Here is a tiny trained network, its code and every weight. The questions are about switching its units off for an input and a target symbol, where a switched-off unit gives its printed mean instead of its output.

import numpy as np


def w(rows, s, z=0):
    codes = np.array(rows[::2]) - 128.0
    scale = np.full(codes.shape[1], s)
    scale[-1] = z or s
    return codes * scale


def f(y):
    return np.maximum(y, 0)


def softmax(a):
    e = np.exp(a - a.max(-1, keepdims=True))
    return e / e.sum(-1, keepdims=True)


def log_softmax(a):
    a = a - a.max(-1, keepdims=True)
    return a - np.log(np.exp(a).sum(-1, keepdims=True))


def net(x, mask):
    ids = ['γεηλξπφψω'.index(c) for c in x.split()]
    T = len(ids)
    res = E[ids] + P[:T]
    u = 0
    for l in range(2):
        q, k, v = (res @ M[l].T for M in (Q, K, V))
        z = softmax(np.where(np.tri(T) > 0, q @ k.T / 2**0.5, -1e9)) @ v
        res = res + np.where(mask[u], z, O[l][:, -1]) @ O[l][:, :-1]
        u += 1
        y = f(res @ A[l][:, :-1].T + A[l][:, -1])
        res = res + np.where(mask[u : u + 4], y, B[l][:, -1]) @ B[l][:, :-1]
        u += 4
    return log_softmax(res[-1] @ U[:, :-1].T + U[:, -1])


Q, K, V, O, A, B = {}, {}, {}, {}, {}, {}
E = w([
[173,210,68,213,103],'γ',
[110,69,188,129,137],'ε',
[71,135,127,5,136],'η',
[78,140,113,88,180],'λ',
[86,194,184,14,128],'ξ',
[157,106,59,169,199],'π',
[168,242,102,76,56],'φ',
[144,43,170,118,41],'ψ',
[98,48,117,81,117],'ω',
],0.016)
P = w([
[84,133,173,156,135],'0',
[83,104,74,67,94],'1',
[129,140,177,161,136],'2',
[85,115,58,79,79],'3',
[151,101,176,183,134],'4',
[84,113,60,80,77],'5',
[157,149,204,156,120],'6',
[67,118,55,83,66],'7',
[141,174,254,124,94],'8',
],0.0085)
Q[0] = w([
[181,153,143,196,135],'0.h1',
[110,8,120,169,186],'0.h1',
],0.011)
K[0] = w([
[151,179,60,251,166],'0.h1',
[107,65,120,141,146],'0.h1',
],0.014)
V[0] = w([
[253,60,168,39,184],'0.h1',
[184,175,176,161,172],'0.h1',
],0.0069)
O[0] = w([
[2,119,94,144,90,126],'0.h1',
[144,37,181,125,204,1],'0.h1',
],0.012,0.0029)
A[0] = w([
[145,143,61,110,179,126],'0.n1',
[169,159,123,67,68,241],'0.n2',
[94,114,11,126,159,124],'0.n3',
[122,156,100,23,133,4],'0.n4',
],0.011,0.0032)
B[0] = w([
[109,161,188,141,133,167],'0.n1',
[92,66,106,170,151,254],'0.n2',
[141,135,175,75,160,198],'0.n3',
[248,111,110,109,159,206],'0.n4',
],0.015,0.0084)
Q[1] = w([
[108,167,104,153,248],'1.h1',
[118,89,116,149,98],'1.h1',
],0.011)
K[1] = w([
[109,224,91,182,198],'1.h1',
[223,1,168,108,22],'1.h1',
],0.0062)
V[1] = w([
[160,171,136,77,221],'1.h1',
[154,1,147,74,144],'1.h1',
],0.0068)
O[1] = w([
[140,100,211,2,76,167],'1.h1',
[29,51,120,76,46,254],'1.h1',
],0.0059,0.006)
A[1] = w([
[79,181,253,157,153,168],'1.n1',
[177,159,159,48,189,94],'1.n2',
[210,2,79,120,21,1],'1.n3',
[149,156,73,195,202,142],'1.n4',
],0.0082,0.003)
B[1] = w([
[249,175,129,138,128,187],'1.n1',
[39,172,168,187,163,235],'1.n2',
[164,201,86,130,179,254],'1.n3',
[139,48,124,92,59,145],'1.n4',
],0.013,0.0085)
U = w([
[228,169,89,187,105,3],'γ',
[129,45,160,164,70,254],'ε',
[98,46,98,28,168,120],'η',
[79,233,170,136,55,128],'λ',
[9,48,182,111,178,109],'ξ',
[125,113,134,188,225,44],'π',
[155,108,87,144,164,127],'φ',
[67,137,85,246,130,130],'ψ',
[2,34,122,86,50,244],'ω',
],0.0099,0.0072)

Each question gives the input, a string of symbols that net reads in full, and the target symbol t.
The units are the heads (2 rows each of Q, K, V and O) and the neurons (one row each of A and B). Each row of codes is followed by its name. A weight is (code - 128) times the scale printed after its matrix; where a second scale follows, it is the last column's (O, A, B and U).
mask holds one flag per unit, layer by layer, with each layer's heads first. A switched-off unit (its flag False) gives its mean, the last column of its rows in O or B, instead of its output. The means were averaged over made-up inputs and are rounded, as every weight is.
A unit's drop is (log p(t) with every unit on - log p(t) with that unit switched off) / (log p(t) with every unit on - log p(t) with every unit switched off).
The circuit of an input: a set's keep is (log p(t) with only the set's units on - log p(t) with every unit switched off) / (log p(t) with every unit on - log p(t) with every unit switched off). Starting from all 10 units, units are removed one at a time, each time the one whose removal leaves the highest keep (on an exact tie, the one counted first), for as long as the keep stays at least 0.8.
circuit, biggest first: the units of the circuit, biggest drop first
unit that matters most: the unit with the biggest drop
k most important neurons: the k neurons with the biggest drops, biggest first
drop of u: that unit's drop, to one decimal
input λ λ π ε π ε ε, target ε: 4 most important neurons	1.n3, 0.n4, 1.n2, 1.n1
input π ε ω ε, target ω: 3 most important neurons	0.n4, 1.n3, 1.n1
input π ε ψ π, target λ: unit that matters most	0.n1
input ε λ η ξ ω λ λ λ, target ξ: 2 most important neurons	1.n2, 0.n3
input ω ω π γ λ, target λ: circuit, biggest first	0.n2, 0.n4
input π η φ φ, target γ: 3 most important neurons	1.n3, 0.n4, 0.n3
input φ γ λ ξ ε ε λ η ψ, target ψ: circuit, biggest first	1.n3, 1.h1, 0.n3
input ξ ε π ψ ε ε, target ω: 4 most important neurons	0.n4, 1.n3, 1.n1, 1.n2
input ε π ξ ψ ω η, target π: circuit, biggest first	0.n4, 1.n2
input π γ ε, target ε: circuit, biggest first	1.n3, 1.n2
input ε η φ ε ψ ε η, target φ: circuit, biggest first	0.n4, 0.n3
input η ξ λ φ ε ω ω ω, target η: 2 most important neurons	0.n3, 1.n3
input λ φ φ ε π ξ ξ φ, target φ: 2 most important neurons	0.n2, 1.n1
input π η φ η φ ε ε λ ξ, target ξ: 3 most important neurons	0.n4, 1.n2, 1.n3
input π γ ξ ξ, target φ: most important neuron	0.n4
input φ φ φ, target φ: 2 most important neurons	0.n2, 1.n2
input φ η φ π λ η, target π: 3 most important neurons	0.n4, 1.n2, 0.n3
input φ φ ω ψ ξ φ, target γ: 2 most important neurons	0.n4, 1.n3
input ω φ φ λ η λ π γ, target ε: drop of 1.n4	0.1
input λ λ ω, target ω: drop of 0.n4	0.9
input φ ξ ω λ λ π, target λ: drop of 0.n1	0.3
